Below are the code and all the weights of a small trained network. Each question names an input and a class and asks about switching units off, where a switched-off unit gives its printed mean instead of its output.

import numpy as np


def w(rows, s, z=0):
    codes = np.array(rows[::2]) - 128.0
    scale = np.full(codes.shape[1], s)
    scale[-1] = z or s
    return codes * scale


def f(y):
    return y / 2 * (1 + np.tanh(0.7978845608 * (y + 0.044715 * y**3)))


def log_softmax(a):
    a = a - a.max(-1, keepdims=True)
    return a - np.log(np.exp(a).sum(-1, keepdims=True))


def net(x, mask):
    res = np.array(x, float).reshape(1, 4) / 4 @ E
    y = f(res @ A[0][:, :-1].T + A[0][:, -1])
    res = res + np.where(mask, y, B[0][:, -1]) @ B[0][:, :-1]
    return log_softmax(res[-1] @ U[:, :-1].T + U[:, -1])


A, B = {}, {}
E = w([
[105,104,253,152,231,134],'x0',
[210,206,108,57,243,86],'x1',
[158,111,163,14,96,254],'x2',
[18,154,159,36,86,43],'x3',
],0.0084)
A[0] = w([
[184,191,124,66,158,126,69],'neuron 1',
[122,163,222,167,142,139,24],'neuron 2',
[78,69,134,150,81,194,68],'neuron 3',
[104,106,170,170,10,178,78],'neuron 4',
[49,158,118,60,96,53,100],'neuron 5',
[86,133,128,66,127,106,51],'neuron 6',
[92,98,146,184,76,131,66],'neuron 7',
[70,169,160,95,104,78,55],'neuron 8',
[70,153,136,91,117,86,15],'neuron 9',
[160,176,124,96,159,122,38],'neuron 10',
[180,79,113,148,140,138,51],'neuron 11',
[180,189,112,60,168,132,65],'neuron 12',
[162,131,69,87,53,134,90],'neuron 13',
[84,104,67,200,176,57,10],'neuron 14',
[120,185,78,244,176,7,2],'neuron 15',
[101,86,212,130,177,117,81],'neuron 16',
[122,98,186,79,155,194,82],'neuron 17',
[78,133,234,214,174,147,123],'neuron 18',
[222,92,139,148,112,198,78],'neuron 19',
[170,122,121,157,135,198,211],'neuron 20',
[107,98,188,147,190,117,42],'neuron 21',
[142,81,99,15,104,211,10],'neuron 22',
[153,145,93,192,143,198,59],'neuron 23',
[166,132,121,153,140,181,49],'neuron 24',
[150,121,34,121,78,96,95],'neuron 25',
[143,141,146,99,105,166,21],'neuron 26',
[186,130,127,172,128,164,38],'neuron 27',
[70,62,127,183,92,153,78],'neuron 28',
[100,98,153,165,63,152,48],'neuron 29',
[132,162,99,127,100,133,24],'neuron 30',
[169,177,86,122,198,54,94],'neuron 31',
[189,130,100,205,149,150,70],'neuron 32',
[90,102,124,218,99,79,95],'neuron 33',
[191,101,76,189,168,136,92],'neuron 34',
[153,103,52,101,90,111,15],'neuron 35',
[133,160,67,139,91,109,20],'neuron 36',
[175,112,117,182,144,149,48],'neuron 37',
[95,157,181,36,84,97,76],'neuron 38',
[113,96,108,119,152,130,28],'neuron 39',
[180,95,146,124,107,98,30],'neuron 40',
[119,189,45,150,59,139,119],'neuron 41',
[117,129,120,128,139,135,29],'neuron 42',
[133,119,68,115,99,124,37],'neuron 43',
[138,113,164,42,122,226,29],'neuron 44',
[124,81,223,134,180,118,53],'neuron 45',
[190,167,116,87,165,82,46],'neuron 46',
[138,127,149,144,97,121,81],'neuron 47',
],0.012,0.0075)
B[0] = w([
[109,179,172,95,172,203,182],'neuron 1',
[174,188,70,169,122,135,157],'neuron 2',
[107,199,175,79,180,172,208],'neuron 3',
[120,151,164,103,175,170,237],'neuron 4',
[99,63,102,166,160,113,235],'neuron 5',
[95,121,125,182,131,115,159],'neuron 6',
[119,181,163,114,179,184,189],'neuron 7',
[74,79,61,199,168,108,184],'neuron 8',
[75,145,62,220,140,119,162],'neuron 9',
[120,151,134,131,143,160,151],'neuron 10',
[87,127,94,182,137,126,149],'neuron 11',
[118,185,173,91,175,192,187],'neuron 12',
[187,132,98,142,135,124,194],'neuron 13',
[122,135,192,183,11,120,193],'neuron 14',
[115,135,223,150,27,125,249],'neuron 15',
[183,145,69,122,124,121,191],'neuron 16',
[170,146,114,192,56,112,186],'neuron 17',
[188,113,71,105,117,119,241],'neuron 18',
[77,107,108,162,130,98,203],'neuron 19',
[99,70,144,117,142,74,224],'neuron 20',
[179,135,73,170,118,145,173],'neuron 21',
[145,156,201,215,16,82,202],'neuron 22',
[81,90,71,159,156,110,181],'neuron 23',
[104,134,109,160,125,116,155],'neuron 24',
[199,124,91,119,143,109,194],'neuron 25',
[118,188,128,208,70,149,135],'neuron 26',
[79,126,79,201,139,123,161],'neuron 27',
[115,178,166,94,195,176,210],'neuron 28',
[108,178,143,123,176,195,184],'neuron 29',
[134,234,40,220,101,168,127],'neuron 30',
[119,179,191,88,161,189,217],'neuron 31',
[86,97,93,150,141,102,195],'neuron 32',
[121,154,212,121,100,140,213],'neuron 33',
[79,93,106,166,148,100,202],'neuron 34',
[175,185,32,190,119,166,155],'neuron 35',
[161,156,101,174,117,138,149],'neuron 36',
[86,120,90,183,136,113,166],'neuron 37',
[65,57,83,198,159,81,204],'neuron 38',
[120,241,36,231,114,183,113],'neuron 39',
[100,232,65,249,117,162,114],'neuron 40',
[215,107,70,101,128,122,207],'neuron 41',
[112,218,75,177,99,171,113],'neuron 42',
[161,182,88,182,131,144,144],'neuron 43',
[109,135,207,158,24,106,203],'neuron 44',
[199,143,54,137,140,135,188],'neuron 45',
[118,185,146,113,181,184,178],'neuron 46',
[122,148,134,147,130,139,126],'neuron 47',
],0.012,0.011)
U = w([
[119,131,173,154,48,110,186],'0',
[107,154,156,124,201,183,107],'1',
[48,85,75,163,166,79,81],'2',
[238,134,57,144,133,121,87],'3',
[156,7,182,27,154,59,247],'4',
[108,108,101,76,138,115,58],'5',
],0.018,0.012)

Each question gives the input, the list of numbers given to net, and the class t.
The units are the neurons (one row each of A and B). Each row of codes is followed by its name. A weight is (code - 128) times the scale printed after its matrix; where a second scale follows, it is the last column's (A, B and U).
mask holds one flag per neuron, in row order. A switched-off neuron (its flag False) gives its mean, the last column of its row in B, instead of its output. The means were averaged over made-up inputs and are rounded, as every weight is.
A unit's drop is (log p(t) with every unit on - log p(t) with that unit switched off) / (log p(t) with every unit on - log p(t) with every unit switched off).
The circuit of an input: a set's keep is (log p(t) with only the set's units on - log p(t) with every unit switched off) / (log p(t) with every unit on - log p(t) with every unit switched off). Starting from the 12 units with the biggest drops (on a tie, the unit counted first), units are removed one at a time, each time the one whose removal leaves the highest keep (on an exact tie, the one counted first), for as long as the keep stays at least 0.8.
units of the circuit, in order: the units of the circuit, biggest drop first
top k neurons: the k neurons with the biggest drops, biggest first
drop when u is switched off: that unit's drop, to one decimal
input [-6,-4,-8,8], class 0: units of the circuit, in order => [neuron 15]
input [8,-7,6,1], class 3: units of the circuit, in order => [neuron 18; neuron 45]
input [8,3,4,7], class 3: units of the circuit, in order => [neuron 45; neuron 16]
input [-8,-6,2,8], class 2: top 4 neurons => [neuron 38; neuron 5; neuron 8; neuron 9]
input [7,2,5,-7], class 2: top 2 neurons => [neuron 19; neuron 20]
input [8,-4,8,6], class 0: top 2 neurons => [neuron 44; neuron 22]
input [0,8,8,3], class 0: top 2 neurons => [neuron 22; neuron 44]
input [8,-1,-8,6], class 0: top 3 neurons => [neuron 15; neuron 14; neuron 33]
input [8,-4,-7,6], class 3: top 3 neurons => [neuron 18; neuron 45; neuron 16]
input [-6,-5,7,-8], class 2: top 2 neurons => [neuron 23; neuron 19]
input [5,-6,-5,-1], class 1: top 4 neurons => [neuron 28; neuron 7; neuron 22; neuron 44]
input [1,-6,-1,-6], class 1: top 4 neurons => [neuron 28; neuron 3; neuron 4; neuron 7]
input [-2,7,4,8], class 2: top 2 neurons => [neuron 38; neuron 5]
input [-6,2,-2,5], class 3: top neuron => [neuron 41]
input [4,-4,-2,-2], class 1: top 2 neurons => [neuron 41; neuron 28]
input [5,-5,2,4], class 1: top 2 neurons => [neuron 3; neuron 41]
input [3,-4,1,3], class 1: drop when neuron 11 is switched off => 0.0
input [-1,-3,-3,-3], class 4: drop when neuron 22 is switched off => 0.1
input [-8,-7,-6,5], class 3: drop when neuron 25 is switched off => 0.5
input [4,6,5,8], class 2: units of the circuit, in order => [neuron 38]
